Below are the code and all the weights of a small trained network. Each question names an input and a class and asks about switching units off, where a switched-off unit gives its printed mean instead of its output.

import numpy as np


def w(rows, s, z=0):
    codes = np.array(rows[::2]) - 128.0
    scale = np.full(codes.shape[1], s)
    scale[-1] = z or s
    return codes * scale


def f(y):
    return np.maximum(y, 0)


def log_softmax(a):
    a = a - a.max(-1, keepdims=True)
    return a - np.log(np.exp(a).sum(-1, keepdims=True))


def net(x, mask):
    res = np.array(x, float).reshape(1, 7) / 4 @ E
    y = f(res @ A[0][:, :-1].T + A[0][:, -1])
    res = res + np.where(mask, y, B[0][:, -1]) @ B[0][:, :-1]
    return log_softmax(res[-1] @ U[:, :-1].T + U[:, -1])


A, B = {}, {}
E = w([
[131,128,125,127,130,130,130,126],'x0',
[127,84,52,142,248,162,28,161],'x1',
[73,195,128,201,90,180,85,22],'x2',
[125,127,128,129,126,129,128,133],'x3',
[129,129,126,129,127,129,130,128],'x4',
[213,189,148,43,125,221,83,159],'x5',
[129,127,125,128,130,132,130,127],'x6',
],0.016)
A[0] = w([
[87,179,168,196,86,123,162,50,123],'N0',
[186,178,179,79,111,207,94,121,3],'N1',
[131,68,153,63,156,81,198,204,116],'N2',
[133,78,36,192,221,153,38,112,76],'N3',
[85,96,45,163,216,165,52,140,7],'N4',
[202,128,104,43,191,133,55,194,85],'N5',
[116,164,129,180,113,197,70,79,43],'N6',
[46,64,96,215,174,13,166,139,69],'N7',
[108,88,54,172,213,173,67,144,132],'N8',
[70,107,108,178,133,89,147,86,89],'N9',
[147,64,139,79,132,85,172,182,156],'N10',
[212,224,152,49,91,254,99,143,52],'N11',
[210,84,117,10,197,172,66,213,119],'N12',
[208,116,67,49,185,126,82,190,66],'N13',
[179,69,132,68,144,45,189,192,89],'N14',
[183,66,117,68,144,69,195,175,193],'N15',
[157,89,108,133,145,166,141,200,105],'N16',
[58,158,120,134,75,88,138,73,94],'N17',
[166,166,211,84,40,128,240,157,43],'N18',
[86,83,80,136,138,74,144,116,35],'N19',
[189,67,130,103,146,52,209,214,87],'N20',
[118,175,98,160,118,190,87,53,1],'N21',
[65,145,164,251,51,104,185,59,181],'N22',
],0.0098,0.013)
B[0] = w([
[134,107,99,151,147,151,170,137,211],'N0',
[60,98,67,162,35,43,215,39,181],'N1',
[84,120,111,126,83,72,123,92,196],'N2',
[110,150,153,116,76,62,105,99,211],'N3',
[40,114,76,142,24,40,173,5,187],'N4',
[180,112,111,163,191,208,133,177,216],'N5',
[111,162,167,96,105,74,99,162,172],'N6',
[161,193,194,40,116,117,44,160,215],'N7',
[160,157,176,98,116,102,74,156,211],'N8',
[111,90,117,147,160,150,150,116,176],'N9',
[118,138,155,105,94,99,122,105,192],'N10',
[93,165,167,80,35,39,91,96,238],'N11',
[165,102,119,159,187,197,134,158,250],'N12',
[178,106,130,150,189,189,126,159,206],'N13',
[87,133,105,142,94,92,134,95,196],'N14',
[140,182,197,77,84,108,88,145,215],'N15',
[134,113,141,133,151,162,126,140,165],'N16',
[130,86,106,143,133,158,160,126,180],'N17',
[164,190,196,66,122,129,55,179,208],'N18',
[159,144,155,74,155,145,103,164,154],'N19',
[64,141,93,132,89,70,162,74,199],'N20',
[187,221,213,45,148,142,43,199,165],'N21',
[115,63,52,184,129,122,196,102,253],'N22',
],0.014,0.025)
U = w([
[71,122,84,156,85,90,160,44,254],'0',
[171,181,185,82,137,145,53,207,45],'1',
[180,66,42,218,232,250,174,197,82],'2',
],0.017,0.011)

Each question gives the input, the list of numbers given to net, and the class t.
The units are the neurons (one row each of A and B). Each row of codes is followed by its name. A weight is (code - 128) times the scale printed after its matrix; where a second scale follows, it is the last column's (A, B and U).
mask holds one flag per neuron, in row order. A switched-off neuron (its flag False) gives its mean, the last column of its row in B, instead of its output. The means were averaged over made-up inputs and are rounded, as every weight is.
A unit's drop is (log p(t) with every unit on - log p(t) with that unit switched off) / (log p(t) with every unit on - log p(t) with every unit switched off).
most important unit: the unit with the biggest drop
k most important neurons: the k neurons with the biggest drops, biggest first
drop of u: that unit's drop, to one decimal
input [4,5,6,7,0,2,-1], class 1: 2 most important neurons => N21, N22
input [0,1,-3,6,-7,2,-4], class 2: most important unit => N7
input [-1,-6,1,-7,-4,7,4], class 0: 3 most important neurons => N1, N7, N21
input [-4,-6,-1,-5,4,1,-4], class 1: 3 most important neurons => N18, N4, N1
input [-2,-4,0,5,7,1,3], class 1: 3 most important neurons => N4, N1, N18
input [8,0,-7,4,-6,0,2], class 0: 4 most important neurons => N20, N14, N2, N7
input [-7,8,-1,5,0,-5,-8], class 1: 2 most important neurons => N7, N8
input [0,7,0,6,-4,3,-4], class 2: 2 most important neurons => N12, N5
input [1,3,-3,4,3,-3,0], class 1: 2 most important neurons => N22, N1
input [-1,0,5,2,-7,7,-4], class 0: 3 most important neurons => N1, N7, N18
input [4,5,-3,-5,6,-6,-5], class 1: 2 most important neurons => N7, N22
input [-7,0,3,-6,6,5,7], class 0: 4 most important neurons => N1, N7, N18, N8
input [7,8,-1,1,6,-3,-4], class 1: drop of N22 => 0.5
input [-5,0,4,1,-4,-3,5], class 2: drop of N11 => 0.3
input [8,-2,8,3,-8,7,-7], class 0: drop of N16 => 0.0
input [2,3,-1,1,-3,-5,2], class 1: most important unit => N7
